Here is a tiny trained network, its code and every weight. The questions are about switching its units off for an input and a target symbol, where a switched-off unit gives its printed mean instead of its output.

import numpy as np


def w(rows, s, z=0):
    codes = np.array(rows[::2]) - 128.0
    scale = np.full(codes.shape[1], s)
    scale[-1] = z or s
    return codes * scale


def norm(h):
    return h / np.sqrt((h * h).mean(-1, keepdims=True) + 1e-5)


def f(y):
    return y / 2 * (1 + np.tanh(0.7978845608 * (y + 0.044715 * y**3)))


def softmax(a):
    e = np.exp(a - a.max(-1, keepdims=True))
    return e / e.sum(-1, keepdims=True)


def log_softmax(a):
    a = a - a.max(-1, keepdims=True)
    return a - np.log(np.exp(a).sum(-1, keepdims=True))


def net(x, mask):
    ids = ['αγδεζηθλμπσψω'.index(c) for c in x.split()]
    T = len(ids)
    res = E[ids] + P[:T]
    r = norm(res)
    for j in range(3):
        rows = slice(2 * j, 2 * j + 2)
        q, k, v = (r @ M[0][rows].T for M in (Q, K, V))
        z = softmax(np.where(np.tri(T) > 0, q @ k.T / 2**0.5, -1e9)) @ v
        o = O[0][rows]
        res = res + np.where(mask[j], z, o[:, -1]) @ o[:, :-1]
    y = f(norm(res) @ A[0][:, :-1].T + A[0][:, -1])
    res = res + np.where(mask[3:7], y, B[0][:, -1]) @ B[0][:, :-1]
    return log_softmax(norm(res)[-1] @ U[:, :-1].T + U[:, -1])


Q, K, V, O, A, B = {}, {}, {}, {}, {}, {}
E = w([
[126,90,121,89,155,126],'α',
[209,156,158,151,125,61],'γ',
[115,129,54,195,159,18],'δ',
[129,113,113,106,172,138],'ε',
[120,99,136,138,143,150],'ζ',
[102,108,122,125,163,127],'η',
[136,228,164,9,132,224],'θ',
[117,82,150,134,130,120],'λ',
[116,109,149,136,160,118],'μ',
[215,95,204,155,41,165],'π',
[84,158,139,83,104,65],'σ',
[23,50,81,89,56,156],'ψ',
[133,77,122,128,160,137],'ω',
],0.012)
P = w([
[176,253,73,185,8,139],'0',
[102,161,199,83,160,96],'1',
[114,118,190,92,169,114],'2',
[117,116,174,91,168,112],'3',
[137,123,168,99,140,119],'4',
[140,91,156,110,133,116],'5',
[155,84,167,113,117,116],'6',
],0.0038)
Q[0] = w([
[165,205,144,101,30,102],'h0',
[96,190,78,162,127,149],'h0',
[248,99,118,126,177,46],'h1',
[146,254,128,120,27,103],'h1',
[104,104,134,177,253,187],'h2',
[176,1,135,103,175,145],'h2',
],0.0091)
K[0] = w([
[148,55,226,111,210,121],'h0',
[84,88,159,69,197,91],'h0',
[172,167,125,198,134,98],'h1',
[120,54,254,105,217,94],'h1',
[160,223,58,178,70,150],'h2',
[146,199,58,168,78,181],'h2',
],0.0084)
V[0] = w([
[146,91,196,151,111,178],'h0',
[125,162,160,146,89,207],'h0',
[97,115,100,220,130,121],'h1',
[51,109,83,104,114,161],'h1',
[100,92,172,101,79,64],'h2',
[247,60,78,86,87,143],'h2',
],0.011)
O[0] = w([
[135,91,134,178,115,203,53],'h0',
[109,107,199,100,99,168,136],'h0',
[71,148,98,243,115,123,100],'h1',
[49,106,46,41,89,158,107],'h1',
[128,2,115,116,178,102,184],'h2',
[188,101,77,138,84,143,252],'h2',
],0.0094,0.0033)
A[0] = w([
[98,98,65,254,124,52,161],'n0',
[62,87,64,48,150,47,64],'n1',
[46,122,58,115,119,106,112],'n2',
[218,123,96,122,93,8,253],'n3',
],0.0076,0.0016)
B[0] = w([
[119,133,74,19,252,188,194],'n0',
[96,75,196,164,82,118,255],'n1',
[151,122,1,203,58,111,164],'n2',
[131,123,122,172,172,37,233],'n3',
],0.009,0.0057)
U = w([
[249,85,73,74,84,62,106],'α',
[239,133,181,193,193,83,84],'γ',
[107,151,47,141,229,88,100],'δ',
[163,209,137,113,59,86,126],'ε',
[105,142,188,204,64,182,161],'ζ',
[44,193,101,169,95,96,125],'η',
[171,137,199,43,128,162,188],'θ',
[133,42,99,143,208,200,98],'λ',
[83,177,211,190,190,135,121],'μ',
[226,54,208,188,60,170,77],'π',
[84,65,199,104,139,42,115],'σ',
[74,61,61,107,50,146,68],'ψ',
[196,137,49,186,108,175,252],'ω',
],0.012,0.0043)

Each question gives the input, a string of symbols that net reads in full, and the target symbol t.
The units are the heads (2 rows each of Q, K, V and O) and the neurons (one row each of A and B). Each row of codes is followed by its name. A weight is (code - 128) times the scale printed after its matrix; where a second scale follows, it is the last column's (O, A, B and U).
mask holds one flag per unit, heads first, then neurons. A switched-off unit (its flag False) gives its mean, the last column of its rows in O or B, instead of its output. The means were averaged over made-up inputs and are rounded, as every weight is.
A unit's drop is (log p(t) with every unit on - log p(t) with that unit switched off) / (log p(t) with every unit on - log p(t) with every unit switched off).
The circuit of an input: a set's keep is (log p(t) with only the set's units on - log p(t) with every unit switched off) / (log p(t) with every unit on - log p(t) with every unit switched off). Starting from all 7 units, units are removed one at a time, each time the one whose removal leaves the highest keep (on an exact tie, the one counted first), for as long as the keep stays at least 0.8.
circuit, biggest first: the units of the circuit, biggest drop first
k most important neurons: the k neurons with the biggest drops, biggest first
which heads matter: for each layer, one digit per head in row order, 1 if its drop is at least 0.15 and else 0, layers parted by /
drop when u is switched off: that unit's drop, to one decimal
input δ λ λ, target δ: circuit, biggest first : (h1, n0)
input ψ γ ζ ω, target ψ: circuit, biggest first : (h1)
input α ε θ λ, target α: which heads matter : 011
input ζ α λ, target ζ: circuit, biggest first : (h0, h2)
input ε α θ σ ω γ α, target ε: which heads matter : 001
input ψ ω α α δ α, target ψ: which heads matter : 010
input ω θ λ ε σ ζ α, target ω: circuit, biggest first : (h2, h1)
input λ α δ π α, target λ: circuit, biggest first : (h1, h0, n0)
input λ θ α, target λ: circuit, biggest first : (h1, h0, n1, n0)
input δ ω σ ω ε ε, target δ: circuit, biggest first : (h1, n0, h0)
input σ σ η ω σ ω, target σ: circuit, biggest first : (h0, n1)
input π α ζ, target π: which heads matter : 100
input ω θ α σ α α σ, target α: which heads matter : 111
input γ θ α ω, target γ: which heads matter : 010
input λ θ α ω α η μ, target λ: which heads matter : 110
input ω ε ω, target ω: circuit, biggest first : (h2)
input ε α σ ζ, target ε: which heads matter : 001
input η ω ψ λ π ε, target η: circuit, biggest first : (h2, h1)
input σ α η ε, target σ: 2 most important neurons : (n1, n0)
input α σ α, target α: circuit, biggest first : (h2)
input γ η α ω α, target γ: drop when h1 is switched off : 0.5
